Known rows:
ruzis: [ 2.1 -3.0 29.5 18.2 -3.1  8.8  1.3  4.4 -3.7 -0.9 11.6]
kaskobus: [-3.7 -6.5 12.8 12.5 -4.8 11.0 -5.9 -8.0 -0.7  2.4  7.1]
brakek: [ 5.0  5.2 -1.6 15.0 -1.4 -5.7  8.3 15.4 -9.1 -3.3  8.7]
zatran: [-2.8  2.1 15.8 23.8  7.3 -8.8  0.5 -1.4 -8.8 -6.8 20.2]
klefavom: [  4.4   9.3  15.5  -0.3  -1.5 -12.9   9.8  20.8 -12.4  -0.2   3.4]
vagrin: [  4.0  -3.3  -1.5   3.8 -12.1  14.3   2.2  11.6   1.0   4.5  -0.9]
ruplin: [  0.9   5.2   2.9 -15.3   2.4  -8.5  -5.4  -7.3   8.4   0.8   0.4]
trefufik: [  0.1  -0.7  -5.5   8.9   7.6   1.5  13.9  17.2 -13.2  -5.0  -7.1]
bubrinu: [ -5.4  -2.4   7.2  13.8  13.0  -2.6   7.3   2.4 -15.2  -7.7   0.2]
stalem: [-6.7 -2.7 44.9  3.0 -1.0 -0.3 -5.6 -7.2 -5.6  3.8 10.7]
breklem: [  9.6   0.4 -24.0  -7.5   0.9   2.9  16.8  15.7   7.3  -4.3 -25.4]
klinukla: [ -2.2   0.0  35.3 -11.9   1.5   6.1 -16.2 -13.1   9.8   0.6   2.3]
fafledros: [ 10.0   7.9  -7.4 -16.4  -7.3 -10.0  10.2  10.6  11.3   2.3 -12.6]
brafufli: [  4.1  -2.1 -48.0 -20.5  -1.1   8.9   8.2  10.7   4.8  -1.0 -28.5]
stigrir: [ -2.9   0.1 -10.0   9.9   0.9  -5.8  -2.5  -5.7  -6.9   0.2  12.0]
palol: [ -2.7   4.4   0.0 -14.6   5.5  -9.5 -13.0 -14.1   5.0  -0.3   4.1]
lapes: [  4.6  11.2  32.7  -2.1  10.7 -11.4  -3.6   5.3   2.2  -7.8  10.7]
loni: [  2.6   0.1  -2.5  11.9   7.1   0.7  15.5  22.3 -15.2  -5.9  -8.6]
meflol: [ -1.3  -0.2 -25.4  -8.5   4.4  -0.7 -15.9 -17.2   8.5  -2.4   6.4]
trevil: [ -2.5   6.5  36.3   7.3   6.4 -15.5   2.4   1.7 -10.9  -2.3  16.8]
zistak: [  8.9   5.4  21.3  19.6   9.4 -10.0   4.7  -2.4   7.8  -9.6   9.4]
ripak: [ -0.3  -1.0   7.0 -15.5 -14.6   9.3   2.5  11.0  -1.3  10.3  -7.9]
ridrik: [-16.3  -5.9  -8.6 -13.1   8.3  -5.9  -2.1 -12.8 -11.1   3.9 -10.9]
klegulik: [ -0.2  -1.2   5.6 -15.6 -14.2   8.4   1.3   9.5  -1.5  10.5  -6.9]
rostan: [-13.6  -8.7 -28.3   2.6   9.2   1.2  -3.0 -17.8 -11.4  -1.0  -3.7]
lafla: [ -5.2  -1.5 -23.4   7.4  -1.2  -4.5  -3.0  -8.7  -3.7   1.3   7.6]
rulak: [ -5.0  -7.6  10.7  10.3  -4.1  10.3  -8.3 -11.6  -0.2   3.8  11.1]
bafik: [  2.0   0.5 -38.3   0.2  -7.8  -1.0   3.2   7.1  -0.8   3.3  -0.2]
pleper: [  0.7   0.5 -28.6   5.1  -5.8  -1.8   2.7   4.9  -4.4   1.8   2.5]
nefa: [ 3.6 -2.5 13.0 10.7 -9.2 11.6  3.2 10.7 -1.8  2.3  2.7]
pligir: [  9.9   3.8  34.7 -11.4  -7.4   4.6   4.0   9.7  11.2   2.4 -10.2]
nosto: [  2.7  -1.4  26.1   8.7   3.0  11.3 -12.2  -9.8  10.8  -5.3   8.3]

Facts:
σ(bafik, a); σ(bidrom, a); σ(bipe, b); σ(brafufli, a); σ(brakek, a); σ(branel, b)
σ(breklem, a); σ(brison, b); σ(brosuk, a); σ(brubik, a); σ(bubrinu, a); σ(buflin, b)
σ(dinu, a); σ(doskatim, a); σ(drebren, a); σ(dredem, b); σ(drenafur, a); σ(dretuk, b)
σ(fafledros, b); σ(fanis, a); σ(flalos, a); σ(flena, a); σ(gafustam, a); σ(gatem, b)
σ(givik, b); σ(gizudi, a); σ(gruples, a); σ(kanar, b); σ(kaskobus, a); σ(klefavom, b)
σ(klegulik, b); σ(klinukla, b); σ(klubrivek, a); σ(kofak, a); σ(kolagok, a); σ(kuven, b)
σ(lafla, a); σ(lapes, b); σ(loklek, b); σ(loni, a); σ(meflol, a); σ(mibis, a)
σ(moso, a); σ(nefa, a); σ(nemol, a); σ(neno, a); σ(nosto, a); σ(nupa, a)
σ(palol, b); σ(pitror, b); σ(plabro, b); σ(pleper, a); σ(pligir, b); σ(pofler, a)
σ(ponum, b); σ(ridrik, b); σ(ripak, b); σ(rostan, a); σ(rubrafluk, a); σ(rulak, a)
σ(ruplin, b); σ(ruzis, a); σ(sazik, a); σ(sepas, a); σ(sestir, b); σ(sira, a)
σ(stalem, b); σ(stega, a); σ(stepe, b); σ(sterasko, a); σ(stezan, a); σ(stiban, a)
σ(stigrir, a); σ(stogik, a); σ(sutudrus, b); σ(tadram, a); σ(taplas, a); σ(tepugrak, b)
σ(toklar, a); σ(trarar, a); σ(traska, b); σ(trefufik, a); σ(tresustuk, b); σ(trevil, b)
σ(trigakla, b); σ(trural, a); σ(vagrin, a); σ(vastezus, a); σ(vuson, a); σ(zatran, a)
σ(zekla, a); σ(zistak, a); Ψ(bafik, taplas); Ψ(bafik, rulak); Ψ(bipe, nosto); Ψ(brafufli, neno)
Ψ(brafufli, klinukla); Ψ(brafufli, sepas); Ψ(brafufli, taplas); Ψ(brafufli, ponum); Ψ(brakek, sterasko); Ψ(brakek, zatran)
Ψ(branel, ridrik); Ψ(breklem, sterasko); Ψ(breklem, klinukla); Ψ(breklem, mibis); Ψ(breklem, stalem); Ψ(breklem, trigakla)
Ψ(breklem, brubik); Ψ(breklem, kofak); Ψ(brison, stepe); Ψ(brison, stogik); Ψ(brosuk, tresustuk); Ψ(brosuk, stalem)
Ψ(brosuk, stepe); Ψ(doskatim, toklar); Ψ(doskatim, sazik); Ψ(dredem, stepe); Ψ(drenafur, meflol); Ψ(drenafur, stezan)
Ψ(dretuk, neno); Ψ(dretuk, dinu); Ψ(dretuk, ponum); Ψ(fafledros, palol); Ψ(fafledros, klinukla); Ψ(fafledros, stigrir)
Ψ(fafledros, gatem); Ψ(fafledros, kanar); Ψ(flena, meflol); Ψ(flena, sira); Ψ(flena, gruples); Ψ(flena, taplas)
Ψ(givik, meflol); Ψ(givik, rulak); Ψ(klefavom, vuson); Ψ(klefavom, zatran); Ψ(klefavom, traska); Ψ(klegulik, meflol)
Ψ(klegulik, kolagok); Ψ(klegulik, rostan); Ψ(klubrivek, gizudi); Ψ(klubrivek, moso); Ψ(klubrivek, stiban); Ψ(klubrivek, gafustam)
Ψ(klubrivek, rostan); Ψ(kuven, nosto); Ψ(kuven, stiban); Ψ(kuven, rostan); Ψ(loni, lapes); Ψ(loni, trevil)
Ψ(loni, zistak); Ψ(nefa, mibis); Ψ(nefa, drebren); Ψ(nemol, tresustuk); Ψ(nemol, toklar); Ψ(nemol, kaskobus)
Ψ(nemol, moso); Ψ(nemol, ponum); Ψ(nemol, ridrik); Ψ(nupa, palol); Ψ(nupa, fanis); Ψ(nupa, brubik)
Ψ(pitror, neno); Ψ(pitror, palol); Ψ(pitror, stiban); Ψ(pitror, plabro); Ψ(pleper, moso); Ψ(pligir, nosto)
Ψ(pligir, plabro); Ψ(ripak, flalos); Ψ(ripak, meflol); Ψ(ripak, mibis); Ψ(ripak, ridrik); Ψ(sestir, gatem)
Ψ(stega, vuson); Ψ(stega, plabro); Ψ(sutudrus, tresustuk); Ψ(sutudrus, palol); Ψ(sutudrus, sepas); Ψ(sutudrus, stezan)
Ψ(tadram, fanis); Ψ(tadram, rostan); Ψ(tadram, stezan); Ψ(tepugrak, klinukla); Ψ(tepugrak, kolagok); Ψ(tepugrak, rostan)
Ψ(trefufik, loklek); Ψ(trefufik, bubrinu); Ψ(trural, rubrafluk); Ψ(vagrin, fanis); Ψ(vagrin, moso); Ψ(vagrin, ruplin)
Ψ(vastezus, neno); Ψ(vastezus, flalos); Ψ(vastezus, lafla); Ψ(vastezus, gruples); Ψ(zekla, buflin); Ψ(zekla, sepas)
Ξ(bafik, 480); Ξ(bidrom, 757); Ξ(bipe, 480); Ξ(brafufli, 968); Ξ(brakek, 480); Ξ(branel, 757)
Ξ(breklem, 968); Ξ(brison, 480); Ξ(brosuk, 480); Ξ(brubik, 480); Ξ(bubrinu, 968); Ξ(buflin, 968)
Ξ(dinu, 757); Ξ(doskatim, 968); Ξ(drebren, 968); Ξ(dredem, 968); Ξ(drenafur, 480); Ξ(dretuk, 968)
Ξ(fafledros, 480); Ξ(fanis, 757); Ξ(flalos, 757); Ξ(flena, 757); Ξ(gafustam, 480); Ξ(gatem, 480)
Ξ(givik, 480); Ξ(gizudi, 480); Ξ(gruples, 480); Ξ(kanar, 968); Ξ(kaskobus, 757); Ξ(klefavom, 480)
Ξ(klegulik, 757); Ξ(klinukla, 757); Ξ(klubrivek, 480); Ξ(kofak, 757); Ξ(kolagok, 757); Ξ(kuven, 757)
Ξ(lafla, 480); Ξ(lapes, 480); Ξ(loklek, 757); Ξ(loni, 968); Ξ(meflol, 480); Ξ(mibis, 968)
Ξ(moso, 480); Ξ(nefa, 757); Ξ(nemol, 968); Ξ(neno, 757); Ξ(nosto, 757); Ξ(nupa, 480)
Ξ(palol, 480); Ξ(pitror, 757); Ξ(plabro, 480); Ξ(pleper, 480); Ξ(pligir, 757); Ξ(pofler, 480)
Ξ(ponum, 968); Ξ(ridrik, 968); Ξ(ripak, 757); Ξ(rostan, 968); Ξ(rubrafluk, 757); Ξ(rulak, 757)
Ξ(ruplin, 480); Ξ(ruzis, 757); Ξ(sazik, 480); Ξ(sepas, 480); Ξ(sestir, 480); Ξ(sira, 480)
Ξ(stalem, 757); Ξ(stega, 480); Ξ(stepe, 480); Ξ(sterasko, 757); Ξ(stezan, 968); Ξ(stiban, 757)
Ξ(stigrir, 480); Ξ(stogik, 968); Ξ(sutudrus, 757); Ξ(tadram, 757); Ξ(taplas, 480); Ξ(tepugrak, 480)
Ξ(toklar, 757); Ξ(trarar, 480); Ξ(traska, 757); Ξ(trefufik, 968); Ξ(tresustuk, 480); Ξ(trevil, 480)
Ξ(trigakla, 968); Ξ(trural, 480); Ξ(vagrin, 757); Ξ(vastezus, 757); Ξ(vuson, 968); Ξ(zatran, 480)
Ξ(zekla, 968); Ξ(zistak, 480); θ(brafufli, kanar); θ(branel, moso); θ(breklem, loklek); θ(brosuk, zistak)
θ(brubik, nosto); θ(doskatim, lapes); θ(drebren, klinukla); θ(dredem, tepugrak); θ(drenafur, palol); θ(fafledros, tresustuk)
θ(flalos, toklar); θ(givik, vastezus); θ(gizudi, pligir); θ(kanar, gizudi); θ(klinukla, brubik); θ(lapes, meflol)
θ(loklek, givik); θ(meflol, stega); θ(mibis, sepas); θ(moso, vuson); θ(nemol, dredem); θ(nosto, nemol)
θ(palol, doskatim); θ(pligir, brosuk); θ(ruplin, stiban); θ(sazik, plabro); θ(sepas, drenafur); θ(stega, drebren)
θ(stepe, flalos); θ(sterasko, breklem); θ(stiban, mibis); θ(tepugrak, sazik); θ(toklar, ruplin); θ(tresustuk, sterasko)
θ(vastezus, stepe); θ(vuson, fafledros); θ(zistak, branel)

Rows, some named above:
[  4.2   8.6  17.3   0.8  -1.7 -11.0  10.8  20.1 -10.9   0.6   4.4] => klefavom
[  5.2   0.0 -48.3 -22.7  -0.8   9.1   5.5  17.5   3.3  -1.6 -27.2] => nemol
[  1.3   1.2  -1.1  11.2   6.6   0.7  16.5  21.7 -14.9  -6.1  -7.2] => loni
[  3.5   2.2 -28.7   1.3  -7.4  -1.0   6.7  11.9  -5.2   1.6   2.3] => nupa
[-12.3  -4.5  -7.6 -12.3   7.0  -5.6   1.9  -3.9 -14.1   2.7  -9.4] => buflin
[ -6.5  -8.7   8.5  11.0  -2.9   9.5 -10.0 -17.9  -0.2   3.5   9.7] => neno
[ -3.0   0.0 -26.4  -7.0   4.3  -1.1 -16.0 -17.4   9.3  -3.1   5.3] => meflol
[ -2.5  -4.5 -36.6  -4.6   1.1   5.1   9.3  10.7 -10.5   0.4 -13.8] => zekla
[12.6  8.7 -9.9  2.5  1.6 -0.2  1.9 17.6  6.2 -7.1  3.4] => stega
[ -2.7   6.9  32.0   8.6   6.8 -16.6   3.0   2.9 -12.8  -3.0  16.6] => trevil
[  6.3  -1.3  43.0  18.6   3.2   4.5  -1.5 -12.1  14.5  -6.0   6.3] => sterasko
[ 12.9   6.2 -15.5   0.8  -3.1  -4.4   8.7   9.8  11.6  -4.2  -3.9] => brosuk
[ -4.7  -0.3  -0.4 -18.3  10.4  -5.3   0.8  -6.0   2.1  -1.2 -17.7] => kanar
[  5.3   6.2 -18.7 -22.8  -7.2  -8.6   3.5   3.5  12.0   4.4 -13.3] => givik
[ -3.4  -0.1  32.7 -11.1   1.6   6.0 -17.0 -13.1   9.0   1.0   1.8] => klinukla
[  7.8   3.8 -38.0 -12.1  -6.4   2.1  -2.1   7.6   9.1  -1.0  -6.5] => drenafur
[  1.8   3.9   5.4 -17.9   9.3  -3.2   5.8  14.3  -1.1  -4.7 -20.7] => dredem
[  2.6   8.7  16.5   0.7  -1.1 -13.2   9.8  20.7 -10.4   0.8   4.9] => klefavom
[  0.4   4.7   0.7 -16.3   2.4  -9.0  -5.5  -6.9   9.4   1.5  -1.1] => ruplin
[  6.5   8.0 -16.7 -24.8  -6.3  -5.7   0.3  10.0   7.1   2.3 -10.2] => tepugrak
[-12.0  -3.3  -2.0 -12.5   7.4  -5.8   2.4  -4.3 -14.3   2.3 -11.2] => buflin
[ 4.8  2.8 61.6  3.2  3.0 -1.2  0.5 -3.6 11.9 -2.6  3.1] => loklek
[  0.9  -0.9  -5.8   8.3   6.5   1.2  13.7  18.5 -14.2  -4.9  -7.5] => trefufik
[  0.4   6.2  25.8  -0.7   8.2 -14.8  -3.2 -10.5   7.1  -2.7   7.0] => stepe
[-2.0 -4.7 27.2 17.6 -1.5  7.3 -3.3 -3.1 -2.2 -0.1 12.5] => kofak
[ -1.0  -1.4 -12.7  -2.7  13.5   5.2  -3.2   0.1  -0.2  -8.6  -9.9] => drebren
[  4.8   1.4 -39.1  -3.7 -10.2   0.3   6.4  13.8  -4.3   3.8  -0.8] => klubrivek
[  3.1  10.2  31.6  -1.0   9.9 -12.4  -4.7   4.6   1.7  -6.7   9.7] => lapes
[  4.8   1.7 -28.7 -12.7   5.6   8.8   4.6  12.8   2.4  -5.5 -17.4] => doskatim
[ -5.2  -7.1  13.6  12.5  -2.5  10.3  -8.7 -13.8   0.0   2.6   9.6] => fanis
[ -6.4  -4.0  -1.0  12.3  11.6  -2.0   5.7  -0.4 -13.4  -5.5  -2.1] => stogik
[ 11.0  -1.5  -6.1  -4.8 -12.4  13.8   2.6   6.8  17.2   2.2 -12.7] => vastezus
[  8.9   3.2 -39.4 -12.1  -5.4   3.1  -1.7   7.7   9.9  -1.8  -8.0] => drenafur
[ 3.6  3.0 -9.9  1.5  6.6 -2.9 -9.7 -6.6  6.3 -6.4  8.3] => brubik
[ 2.4 -2.3 11.4 12.2 16.0 -4.4  7.7 -6.7  3.5 -9.7 -7.0] => vuson
[-10.7  -2.8   7.1  -7.3   9.3  -5.6   3.5  -2.5 -14.0   0.6  -7.9] => trigakla
[-3.6  1.0 63.3 11.4  1.7 -0.9 -0.8  1.9 -7.5  1.3 11.4] => traska
[ -5.9  -2.4   8.1  14.2  13.1  -0.5   7.7   2.8 -14.4  -6.9   0.1] => bubrinu
[ 4.1  4.1 -7.2  4.1  4.2 -4.0 -4.7 -5.6  9.6 -5.0  5.2] => sazik
[ 0.5 -2.5 36.7 23.2  0.2  7.5 -1.1  1.1 -4.5 -3.2 15.9] => rubrafluk
[ -5.6  -1.0 -27.2 -24.9  -1.4  -2.1   9.1  12.6 -13.3   7.5 -19.9] => dretuk
[  0.4  -0.7 -12.4   3.4   4.4  -8.1  -5.3 -21.8  13.4  -1.9   4.3] => moso

